-147 603 181 -240 49 105 -242 78 -300 200 -150 148 7 -216 -209 -293 98 -13 1 54 187 -108 -289 334 17 -85 -155 -227 386 28 262 -217 41 47 -214 -247 199 -187 -418 90 -21 138 -> Q
92 -190 -236 -82 -23 23 -355 250 -214 -147 -123 -149 84 46 -228 45 318 242 -63 94 83 -126 469 49 -222 -291 294 -217 -533 74 -354 116 -661 -463 178 228 228 192 436 228 142 334 -> D
-14 -42 -83 126 106 120 -435 393 -50 -143 192 -211 -137 92 -82 -500 -43 -272 214 -302 26 -37 173 -241 309 -227 290 161 -293 229 -169 384 -459 131 242 -211 38 -315 -329 -588 -55 447 -> Q
-135 -43 233 -285 63 150 -75 59 -99 20 -253 223 -349 -359 -316 -321 175 73 49 16 156 -82 -213 47 -84 -597 -31 -299 122 308 193 -406 -175 50 -29 62 223 -190 116 488 80 180 -> U
-98 -293 23 321 -102 112 209 216 96 179 -41 216 -91 -56 -237 -112 225 271 70 -259 -138 117 -355 580 133 -298 -193 -190 194 351 1 207 -101 -146 432 -539 332 154 239 63 56 473 -> X
-157 523 168 -254 22 163 -261 -2 -239 200 -177 155 -71 -259 -262 -305 134 -12 -32 50 197 -99 -240 286 -29 -133 -154 -254 272 57 232 -216 -79 40 -95 -200 185 -174 -360 112 -5 170 -> U
-128 -154 91 16 30 132 -298 221 -7 -228 161 -96 -136 -20 -263 -475 -72 -270 182 -239 150 -79 327 -287 112 -324 170 -104 -197 221 -239 248 -435 9 207 -154 121 -506 -187 -405 40 477 -> Q
-151 677 175 -220 48 140 -228 92 -244 235 -180 98 27 -201 -211 -307 29 -38 -27 45 237 -136 -382 349 64 -58 -121 -100 372 67 238 -196 23 108 -186 -219 201 -167 -541 36 39 91 -> L
-134 -10 175 -294 81 82 -112 44 -104 56 -171 233 -289 -415 -316 -364 138 35 29 54 135 -77 -281 171 -25 -602 -12 -282 155 311 211 -468 -205 45 -132 98 270 -215 53 540 29 145 -> C
-131 -265 -39 291 -116 99 155 290 58 172 -10 199 -83 -114 -197 -123 244 258 93 -260 -155 96 -336 630 154 -236 -134 -178 178 260 -3 158 -66 -118 428 -571 356 157 228 44 53 422 -> R
-89 -312 -7 281 -83 37 241 207 18 197 45 246 -70 -67 -210 -150 182 275 90 -242 -141 85 -433 616 202 -238 -150 -209 151 313 -27 161 -105 -152 367 -569 343 173 294 102 2 407 -> Q
-102 -332 157 -52 78 138 -265 127 -2 -269 112 -80 -129 -51 -348 -507 -106 -257 158 -225 134 -99 393 -312 116 -486 193 -184 -228 256 -295 143 -532 -23 202 -23 59 -562 -67 -226 61 488 -> X
-89 107 -255 -96 -60 83 -429 152 -235 -70 -86 -215 62 154 -77 -99 334 453 -85 -56 128 -225 365 -47 -283 105 190 -35 -254 -5 -236 310 -429 -449 235 -24 191 228 436 -9 201 348 -> D
-26 -275 42 263 -88 31 250 214 -67 133 80 255 -46 -342 -171 -229 142 280 18 -175 -230 45 -432 815 128 -358 -79 -287 243 440 -48 55 -229 -49 270 -435 496 258 298 216 62 236 -> Y
-120 -227 -10 294 -101 69 126 296 21 209 81 222 -55 -87 -229 -152 210 321 51 -256 -186 70 -404 700 224 -175 -156 -166 161 296 20 182 -147 -132 401 -666 402 214 217 28 9 438 -> D
-96 -173 -66 245 -102 51 230 185 127 255 46 202 -11 -32 -221 -93 173 253 16 -282 -132 78 -421 723 268 -117 -177 -162 98 226 -44 170 -161 -28 338 -588 390 102 106 32 32 372 -> L
-131 -262 96 -43 25 121 -338 167 -37 -224 175 -79 -145 -41 -317 -518 -81 -230 121 -228 115 -146 394 -264 73 -428 251 -47 -212 271 -283 191 -520 7 213 -27 113 -472 -32 -244 76 459 -> J
-138 571 142 -236 35 125 -278 62 -280 200 -177 145 7 -228 -224 -335 92 -2 -27 85 206 -124 -327 349 31 -134 -77 -202 316 53 223 -265 -73 90 -169 -177 257 -140 -385 111 0 112 -> Y
-88 -323 116 -67 -15 122 -348 110 -46 -267 136 -85 -163 -64 -312 -521 -95 -274 119 -231 74 -120 428 -291 31 -451 232 -134 -257 266 -286 166 -535 -44 209 -29 80 -431 -3 -202 52 459 -> U
-30 -360 47 262 -81 43 176 241 -61 118 135 308 -97 -388 -203 -241 162 286 111 -206 -267 82 -375 817 73 -399 -114 -317 209 413 -124 60 -210 -36 378 -398 494 246 370 276 1 290 -> R
-173 656 124 -226 63 97 -292 144 -298 215 -103 110 29 -191 -192 -297 113 33 -32 57 224 -148 -337 332 96 -73 -110 -168 320 -16 236 -173 -20 133 -187 -234 225 -187 -518 -13 27 166 -> R
33 -193 -13 42 65 123 -438 255 2 -195 141 -196 -206 32 -135 -474 -20 -277 174 -320 -81 -18 317 -283 209 -309 291 59 -328 178 -205 237 -478 51 283 -164 -10 -358 -203 -446 -37 456 -> U
45 -99 -329 -58 -1 32 -376 319 -227 -110 -155 -249 169 43 -183 16 390 256 -87 70 60 -155 479 142 -181 -189 287 -120 -452 -8 -314 191 -566 -371 108 142 223 175 280 102 203 284 -> M
-8 -401 0 228 -41 24 166 213 -44 110 113 251 -78 -427 -153 -233 137 301 116 -198 -246 33 -424 797 114 -363 -88 -234 216 432 -55 105 -200 7 328 -474 479 265 383 227 15 289 -> C
-85 71 -277 -123 -54 102 -449 136 -166 -93 -156 -237 49 156 -118 -47 421 425 -62 -70 132 -259 412 -26 -321 17 178 -47 -304 -14 -204 273 -460 -433 295 49 201 159 437 -14 204 343 -> C
-27 -131 -34 27 82 107 -478 355 -43 -165 157 -191 -123 119 -103 -528 0 -264 209 -336 -75 -3 214 -231 227 -230 313 206 -316 180 -226 364 -484 129 259 -166 16 -279 -268 -595 -23 443 -> M
-42 -27 -217 -50 -53 67 -409 146 -169 -95 -75 -220 37 185 -110 -64 380 416 -46 -39 101 -185 386 -133 -254 -17 154 -59 -301 -32 -258 278 -477 -491 244 -94 195 146 428 -9 193 364 -> D
-101 -240 128 -29 41 141 -336 147 67 -242 176 -91 -177 -54 -290 -503 -110 -215 144 -248 163 -105 364 -363 119 -361 180 -74 -206 187 -241 211 -547 36 219 -107 111 -574 -133 -338 35 459 -> D
32 -216 -30 93 84 160 -462 386 -39 -212 160 -182 -175 54 -122 -503 -70 -267 206 -284 31 -28 199 -251 250 -335 272 80 -341 240 -141 374 -546 27 286 -157 53 -319 -241 -457 -69 451 -> D
-115 -257 -37 260 -85 65 223 232 36 218 -6 240 -75 -79 -205 -142 258 266 60 -238 -170 104 -344 600 176 -287 -95 -150 177 306 -51 142 -158 -122 360 -531 361 176 315 87 57 419 -> Q
-136 452 153 -187 40 91 -260 100 -366 152 -95 163 -17 -265 -282 -318 84 -3 -43 117 161 -141 -287 377 34 -189 -90 -204 302 96 217 -223 -2 -12 -167 -205 224 -148 -308 224 -4 179 -> J
-105 -192 -9 281 -99 65 201 218 90 238 -27 157 -41 -66 -219 -118 228 289 40 -296 -166 47 -386 674 203 -181 -167 -87 178 297 27 200 -164 -59 366 -582 362 166 136 -18 89 438 -> U
19 24 -35 57 71 109 -434 366 -3 -118 167 -242 -110 181 -93 -426 -2 -251 203 -363 -21 -42 217 -256 298 -142 258 194 -309 129 -154 402 -432 143 259 -246 18 -401 -350 -655 -74 480 -> Q
-123 -172 122 -116 34 121 -343 97 -5 -238 177 -107 -147 -65 -257 -505 -95 -232 138 -248 96 -97 388 -328 86 -369 205 -110 -196 206 -250 185 -511 75 230 -119 77 -546 -152 -340 46 474 -> R
-171 -106 221 -306 68 156 -70 10 -76 15 -221 250 -351 -406 -308 -362 137 73 18 17 137 -90 -212 92 -113 -620 -11 -299 171 364 216 -417 -190 55 -43 115 277 -211 169 570 74 169 -> J
-129 540 175 -278 49 105 -276 90 -288 151 -125 143 22 -223 -216 -360 96 11 -49 72 184 -121 -349 352 66 -154 -119 -176 263 37 222 -257 -95 48 -237 -250 240 -147 -411 100 8 116 -> M
-152 -124 251 -293 64 114 -74 86 -169 -24 -209 225 -298 -398 -294 -326 135 40 82 89 171 -121 -240 90 -66 -672 -7 -322 172 314 153 -419 -193 76 -79 90 272 -224 77 490 56 196 -> R
-113 -245 122 15 50 165 -326 148 22 -240 187 -88 -191 -60 -259 -505 -109 -204 162 -267 186 -86 303 -307 130 -373 151 -120 -223 225 -263 256 -508 59 233 -114 112 -547 -135 -358 47 430 -> D
66 -164 -224 -64 -28 60 -393 344 -271 -171 -118 -173 70 22 -214 -22 372 216 -57 91 31 -128 554 79 -257 -310 316 -206 -508 41 -351 120 -580 -432 238 294 185 244 436 221 156 309 -> R
-125 -98 264 -233 49 115 -45 58 -149 -17 -177 262 -325 -380 -315 -358 91 45 14 80 105 -78 -229 132 -48 -629 1 -380 159 306 153 -439 -214 17 -99 132 262 -171 107 579 66 154 -> U
-95 -225 -43 242 -85 37 148 242 56 208 4 219 -73 -101 -207 -96 203 243 84 -292 -153 73 -415 664 197 -165 -142 -140 113 266 10 196 -118 -31 351 -596 397 85 167 21 26 394 -> C
32 -271 -35 81 82 177 -419 313 -17 -243 170 -187 -212 -30 -132 -481 -22 -307 154 -245 -62 -24 295 -300 204 -377 320 5 -289 242 -212 330 -503 1 273 -107 36 -343 -136 -341 -52 422 -> X
-107 -290 -38 269 -95 86 185 201 120 221 6 253 -68 -82 -215 -144 203 240 44 -257 -99 50 -428 671 228 -239 -125 -253 155 258 -49 135 -161 -72 359 -520 387 158 227 64 39 401 -> L
-106 -312 101 -68 26 171 -293 116 54 -248 146 -88 -140 -78 -284 -509 -100 -209 175 -252 144 -95 422 -355 48 -455 152 -114 -246 200 -242 225 -526 -52 249 -153 95 -579 -42 -250 64 473 -> C
-33 -319 -32 269 -81 6 203 184 -68 134 159 326 -22 -343 -206 -241 100 239 54 -187 -227 51 -442 845 148 -268 -88 -357 89 390 -171 102 -233 -13 289 -444 522 262 339 248 -3 290 -> L
-71 17 -265 -105 -89 84 -432 31 -218 -79 -131 -193 75 144 -106 -103 362 421 -113 -26 104 -214 427 -83 -323 -36 237 -61 -313 2 -303 207 -552 -505 262 85 171 239 549 107 209 339 -> L
30 -103 -52 88 97 159 -418 336 32 -175 121 -188 -133 72 -119 -468 -56 -297 225 -345 36 -29 150 -263 262 -289 241 118 -315 208 -179 352 -452 72 292 -217 53 -368 -336 -544 -25 426 -> L
-130 459 171 -235 69 131 -242 82 -291 171 -136 175 -8 -290 -252 -333 68 -7 1 51 219 -143 -342 329 36 -203 -116 -233 328 87 207 -218 -71 28 -153 -143 243 -174 -342 172 1 125 -> L
-80 146 -286 -121 -74 83 -466 103 -131 -57 -113 -245 33 244 -76 -37 407 465 -89 -122 111 -203 427 -93 -263 85 157 -72 -236 -39 -239 267 -456 -419 264 -30 172 146 338 -98 190 339 -> L
52 -253 -15 100 48 143 -414 318 18 -181 156 -156 -201 57 -93 -473 -7 -312 226 -299 -5 14 230 -294 209 -388 236 40 -329 160 -187 304 -487 40 312 -147 15 -375 -225 -468 -84 421 -> R
-35 -529 -18 281 -102 10 213 261 -69 42 102 328 -103 -416 -239 -249 184 256 103 -130 -282 80 -298 782 26 -481 -73 -317 181 456 -126 55 -204 -123 316 -373 482 309 465 326 23 318 -> J
-31 -385 -7 243 -60 0 123 220 -67 125 146 301 -115 -395 -237 -276 156 289 48 -214 -251 79 -406 879 103 -319 -87 -358 131 416 -121 75 -276 0 345 -458 543 270 338 234 8 311 -> D
-179 531 124 -253 62 105 -266 75 -313 212 -152 177 20 -237 -273 -304 84 7 -30 95 227 -163 -294 386 35 -154 -140 -193 329 93 243 -221 -14 58 -188 -206 227 -151 -385 143 -16 130 -> C
1 -110 -81 41 93 107 -429 354 -76 -224 167 -197 -170 76 -108 -519 -29 -293 198 -323 -24 -28 223 -299 228 -270 320 155 -303 176 -177 339 -406 109 282 -142 40 -376 -208 -520 -32 414 -> Q
-82 -205 148 -44 47 143 -307 162 -28 -267 168 -115 -132 -1 -260 -516 -96 -235 158 -261 99 -98 344 -288 111 -362 195 -97 -253 232 -233 205 -521 36 240 -103 120 -511 -91 -310 55 431 -> Y
-66 26 -230 -122 -102 86 -429 73 -199 -125 -120 -236 55 211 -73 -23 380 431 -101 -30 159 -259 434 -159 -311 8 188 -39 -285 -19 -297 314 -514 -462 298 -44 187 191 451 -60 205 354 -> R
-71 -431 34 247 -80 16 225 277 -99 76 152 332 -73 -423 -220 -258 149 283 123 -133 -305 58 -349 765 87 -454 -33 -318 163 487 -139 12 -270 -117 318 -402 478 349 428 277 -17 323 -> Q
-51 117 -243 -120 -74 69 -404 53 -180 -91 -113 -274 73 232 -82 -89 390 440 -162 -33 2 -255 466 -122 -293 32 230 103 -272 33 -242 243 -407 -436 245 22 144 237 488 -10 210 330 -> J
-58 33 -287 -110 -50 47 -467 72 -238 -66 -74 -197 70 198 -74 -98 353 399 -120 -38 105 -212 360 -98 -274 89 209 -24 -341 -18 -248 279 -521 -472 226 24 218 241 520 40 167 316 -> D
-44 -389 67 234 -109 16 222 227 -85 115 141 326 -66 -419 -198 -223 161 253 49 -109 -259 61 -374 800 69 -420 -88 -343 197 429 -141 16 -250 -106 306 -436 514 332 375 275 21 310 -> R
-57 25 -258 -118 -80 80 -467 120 -241 -143 -180 -223 20 190 -120 -87 396 386 -86 -40 109 -215 415 -124 -324 -53 226 -42 -309 4 -281 239 -477 -443 230 38 182 166 481 65 213 350 -> X
-100 605 117 -202 55 101 -305 154 -273 221 -152 116 -3 -224 -231 -318 108 -7 -6 16 223 -109 -321 362 50 -95 -147 -128 237 92 250 -166 34 36 -162 -246 208 -138 -432 35 -18 200 -> C
-61 -292 10 312 -110 60 190 216 60 192 11 198 -100 -30 -183 -61 234 291 51 -262 -128 64 -407 640 162 -188 -141 -197 156 297 2 202 -145 -104 424 -530 382 188 262 35 40 390 -> Y
-35 -335 40 236 -100 6 201 218 -89 113 141 291 -49 -315 -195 -205 138 292 69 -183 -258 36 -428 807 114 -290 -66 -300 173 424 -149 99 -198 -43 318 -477 492 333 357 190 15 272 -> Y
-153 34 293 -281 54 170 -92 152 -104 49 -225 244 -267 -297 -311 -318 153 51 55 21 199 -80 -249 140 -42 -556 -43 -328 120 290 187 -419 -185 48 -68 44 309 -167 48 436 73 198 -> Y
-36 -345 18 260 -54 -3 162 216 -121 118 190 271 -60 -375 -153 -291 133 256 56 -186 -276 56 -424 899 133 -306 -71 -320 220 401 -148 66 -198 -16 319 -415 505 331 358 232 26 295 -> R
-153 426 163 -232 18 75 -238 82 -312 170 -155 165 -77 -300 -234 -349 119 -36 -44 96 130 -112 -266 311 5 -215 -30 -206 288 65 187 -269 -94 92 -181 -130 202 -175 -325 199 2 119 -> R
-124 -115 90 -28 36 113 -360 152 30 -181 153 -143 -99 -30 -248 -477 -99 -205 116 -257 145 -141 363 -268 146 -256 178 -29 -191 199 -213 219 -514 10 161 -150 112 -528 -222 -415 44 462 -> C
-113 -267 21 269 -102 81 210 227 53 229 24 259 -65 -48 -195 -152 205 262 45 -235 -144 94 -410 647 163 -227 -171 -250 120 300 -13 159 -123 -109 414 -579 402 217 267 94 46 423 -> R
-37 -420 21 244 -109 3 198 230 -45 137 86 302 -62 -379 -212 -267 136 296 51 -195 -244 32 -403 809 71 -321 -79 -293 177 415 -105 40 -182 -72 378 -444 515 340 420 244 10 312 -> R
-64 -373 -32 270 -46 4 187 245 -79 100 145 317 -70 -380 -213 -204 174 291 41 -196 -283 29 -337 830 117 -340 -65 -283 194 428 -93 102 -212 14 324 -431 534 243 364 207 37 328 -> J
-102 -332 -22 268 -124 51 200 205 1 131 65 269 -69 -135 -199 -137 171 297 47 -161 -151 58 -410 631 173 -264 -124 -254 162 302 -19 148 -160 -130 341 -556 383 205 327 127 8 362 -> D
-145 -114 226 -241 107 132 -110 84 -124 29 -205 252 -347 -403 -335 -322 161 69 84 63 217 -50 -248 80 -63 -641 -40 -338 142 324 184 -438 -206 18 -66 167 257 -220 140 558 38 158 -> D
-106 492 177 -197 42 122 -296 77 -252 205 -199 152 -29 -274 -224 -346 81 -28 3 70 199 -95 -310 311 -13 -196 -117 -187 312 50 274 -285 -30 -6 -172 -135 215 -178 -342 189 -14 97 -> C
-190 139 209 -275 80 110 -84 107 -188 45 -179 199 -272 -341 -263 -357 135 63 68 19 178 -83 -284 118 -36 -467 -24 -188 196 311 190 -379 -123 85 -94 47 248 -181 2 360 56 155 -> Q
-141 -125 253 -306 25 124 -56 7 -75 -14 -249 260 -302 -388 -296 -331 182 48 32 69 98 -68 -224 101 -112 -634 -14 -291 208 291 121 -430 -140 71 -139 44 251 -184 162 535 72 141 -> M
-126 -233 92 -50 56 133 -330 124 -34 -256 140 -92 -171 -67 -292 -520 -130 -250 129 -266 132 -131 346 -313 105 -343 230 -49 -231 269 -271 236 -530 57 253 -94 109 -469 -113 -331 82 476 -> U
-108 -257 107 -54 21 143 -302 139 29 -266 151 -79 -125 -31 -286 -534 -87 -244 126 -216 143 -131 348 -270 79 -417 189 -109 -224 232 -276 168 -511 18 166 -67 131 -510 -70 -256 59 421 -> M
-28 -381 42 269 -96 15 205 241 -69 112 97 295 -93 -340 -204 -239 185 262 91 -183 -229 38 -407 800 110 -387 -55 -339 215 418 -132 56 -242 -101 305 -427 493 261 425 241 12 327 -> Q
-130 -116 217 -271 18 105 -49 57 -116 -12 -224 237 -350 -392 -336 -283 153 36 12 69 139 -88 -191 125 -83 -667 -21 -298 130 349 220 -469 -155 52 -98 106 239 -249 105 564 32 131 -> J
-94 -162 12 294 -138 92 160 204 86 244 -28 179 -76 53 -167 -76 245 285 34 -322 -152 125 -373 668 195 -112 -206 -123 172 232 3 207 -101 -73 386 -670 373 139 133 -37 45 391 -> Y
55 -37 -268 -116 4 -20 -288 288 -333 -134 -71 -151 158 137 -178 20 308 211 -86 123 84 -165 421 76 -184 -142 311 -159 -527 4 -367 158 -544 -417 131 215 197 262 393 135 154 272 -> Q
-110 -209 -40 335 -102 45 240 244 38 224 29 207 -101 -40 -185 -117 252 272 33 -247 -145 88 -443 643 257 -193 -137 -169 161 296 5 180 -126 -94 345 -604 385 116 225 29 31 411 -> Q
-105 -301 150 -70 28 160 -289 94 56 -248 97 -77 -193 -76 -316 -513 -73 -229 145 -256 145 -97 385 -323 63 -465 170 -167 -190 298 -300 140 -525 -16 200 -40 93 -528 -31 -226 49 476 -> X
-148 -64 247 -310 43 141 -110 96 -73 37 -220 245 -320 -348 -304 -291 133 70 89 -13 171 -9 -214 89 -73 -559 -82 -360 112 251 208 -382 -152 64 -85 28 224 -251 26 453 28 175 -> D
